Here is a tiny trained network, its code and every weight. The questions are about switching its units off for an input and a class, where a switched-off unit gives its printed mean instead of its output.

import numpy as np


def w(rows, s, z=0):
    codes = np.array(rows[::2]) - 128.0
    scale = np.full(codes.shape[1], s)
    scale[-1] = z or s
    return codes * scale


def norm(h):
    return h / np.sqrt((h * h).mean(-1, keepdims=True) + 1e-5)


def f(y):
    return y / 2 * (1 + np.tanh(0.7978845608 * (y + 0.044715 * y**3)))


def log_softmax(a):
    a = a - a.max(-1, keepdims=True)
    return a - np.log(np.exp(a).sum(-1, keepdims=True))


def net(x, mask):
    res = np.array(x, float).reshape(1, 2) / 4 @ E
    u = 0
    for l in range(4):
        y = f(norm(res) @ A[l][:, :-1].T + A[l][:, -1])
        res = res + np.where(mask[u : u + 7], y, B[l][:, -1]) @ B[l][:, :-1]
        u += 7
    return log_softmax(norm(res)[-1] @ U[:, :-1].T + U[:, -1])


A, B = {}, {}
E = w([
[127,2,129,121,86,52],'x0',
[129,194,195,113,178,50],'x1',
],0.0067)
A[0] = w([
[141,155,147,110,155,125,1],'L0N0',
[128,102,133,148,126,87,83],'L0N1',
[132,82,97,127,119,156,62],'L0N2',
[135,255,166,128,139,96,78],'L0N3',
[136,49,118,124,108,180,68],'L0N4',
[68,120,115,144,142,127,115],'L0N5',
[123,107,91,148,100,201,49],'L0N6',
],0.013,0.0027)
B[0] = w([
[137,159,5,70,194,135,142],'L0N0',
[159,138,150,107,134,92,157],'L0N1',
[145,168,75,168,136,129,176],'L0N2',
[55,132,109,172,153,124,255],'L0N3',
[100,146,74,165,114,130,214],'L0N4',
[139,126,111,121,133,121,128],'L0N5',
[148,128,97,97,99,175,208],'L0N6',
],0.023,0.0091)
A[1] = w([
[63,111,110,185,172,161,55],'L1N0',
[118,92,170,56,132,113,208],'L1N1',
[194,182,164,8,105,229,149],'L1N2',
[62,119,89,146,155,154,128],'L1N3',
[181,190,142,99,136,96,2],'L1N4',
[106,160,76,142,112,93,196],'L1N5',
[170,137,47,136,180,82,17],'L1N6',
],0.013,0.00097)
B[1] = w([
[126,159,131,71,203,106,247],'L1N0',
[221,203,102,89,84,87,138],'L1N1',
[186,65,239,250,206,87,164],'L1N2',
[98,149,151,22,164,121,255],'L1N3',
[143,17,46,78,127,125,127],'L1N4',
[48,104,199,117,86,138,233],'L1N5',
[69,111,185,145,94,130,192],'L1N6',
],0.011,0.0098)
A[2] = w([
[76,91,251,212,91,138,59],'L2N0',
[160,109,180,114,153,211,222],'L2N1',
[181,170,197,172,163,149,58],'L2N2',
[128,96,157,96,113,161,143],'L2N3',
[160,93,178,110,170,70,29],'L2N4',
[48,133,155,135,70,75,85],'L2N5',
[142,129,93,71,127,172,4],'L2N6',
],0.015,0.0013)
B[2] = w([
[155,80,48,178,162,62,201],'L2N0',
[127,63,77,138,101,6,158],'L2N1',
[187,127,132,212,153,81,150],'L2N2',
[191,190,41,126,179,102,121],'L2N3',
[148,127,119,68,130,214,157],'L2N4',
[200,93,156,153,153,87,253],'L2N5',
[57,76,107,128,93,144,144],'L2N6',
],0.014,0.008)
A[3] = w([
[128,97,128,89,115,82,211],'L3N0',
[110,93,197,178,107,109,53],'L3N1',
[105,153,68,151,86,247,162],'L3N2',
[8,159,141,102,198,105,103],'L3N3',
[146,91,98,97,118,153,138],'L3N4',
[201,71,183,64,142,209,246],'L3N5',
[150,184,216,147,120,82,90],'L3N6',
],0.015,0.0014)
B[3] = w([
[191,194,117,167,170,195,146],'L3N0',
[189,106,134,116,209,180,138],'L3N1',
[21,96,40,119,134,244,183],'L3N2',
[99,89,244,84,251,94,249],'L3N3',
[93,224,101,152,174,109,140],'L3N4',
[153,206,61,71,112,93,150],'L3N5',
[14,142,134,140,56,90,128],'L3N6',
],0.016)
U = w([
[83,166,171,152,16,88,45],'0',
[161,129,194,151,69,167,16],'1',
[35,103,31,159,101,223,189],'2',
[168,135,202,159,70,170,1],'3',
[215,48,79,248,172,81,160],'4',
[203,238,76,54,120,104,169],'5',
[160,65,173,98,47,146,36],'6',
[62,122,201,90,247,104,199],'7',
],0.014,0.0074)

Each question gives the input, the list of numbers given to net, and the class t.
The units are the neurons (one row each of A and B). Each row of codes is followed by its name. A weight is (code - 128) times the scale printed after its matrix; where a second scale follows, it is the last column's (A, B and U).
mask holds one flag per neuron, layer by layer. A switched-off neuron (its flag False) gives its mean, the last column of its row in B, instead of its output. The means were averaged over made-up inputs and are rounded, as every weight is.
A unit's drop is (log p(t) with every unit on - log p(t) with that unit switched off) / (log p(t) with every unit on - log p(t) with every unit switched off).
unit that matters most: the unit with the biggest drop
k most important neurons: the k neurons with the biggest drops, biggest first
top k neurons in layer l: the k neurons of layer l with the biggest drops, biggest first
drop when u is switched off: that unit's drop, to one decimal
input [4,-2], class 4: unit that matters most : L0N3
input [6,-4], class 4: 2 most important neurons : L0N3, L2N5
input [-7,-4], class 4: top 3 neurons in layer 0 : L0N4, L0N6, L0N3
input [2,3], class 5: 2 most important neurons : L0N2, L0N4
input [4,-3], class 4: 2 most important neurons : L2N5, L0N3
input [-8,-8], class 4: 2 most important neurons : L1N2, L0N3
input [4,6], class 5: 3 most important neurons : L0N4, L0N2, L2N4
input [1,-1], class 2: top 2 neurons in layer 0 : L0N4, L0N3
input [-3,-3], class 4: 2 most important neurons : L1N2, L0N3
input [0,0], class 0: top 3 neurons in layer 1 : L1N1, L1N5, L1N3
input [5,-4], class 4: top 3 neurons in layer 3 : L3N3, L3N2, L3N1
input [8,4], class 5: drop when L0N3 is switched off : 0.4
input [1,-7], class 2: drop when L1N2 is switched off : 0.0
input [3,-1], class 4: unit that matters most : L0N3
input [6,-1], class 4: drop when L0N3 is switched off : 0.5
input [8,0], class 4: drop when L0N3 is switched off : 0.1
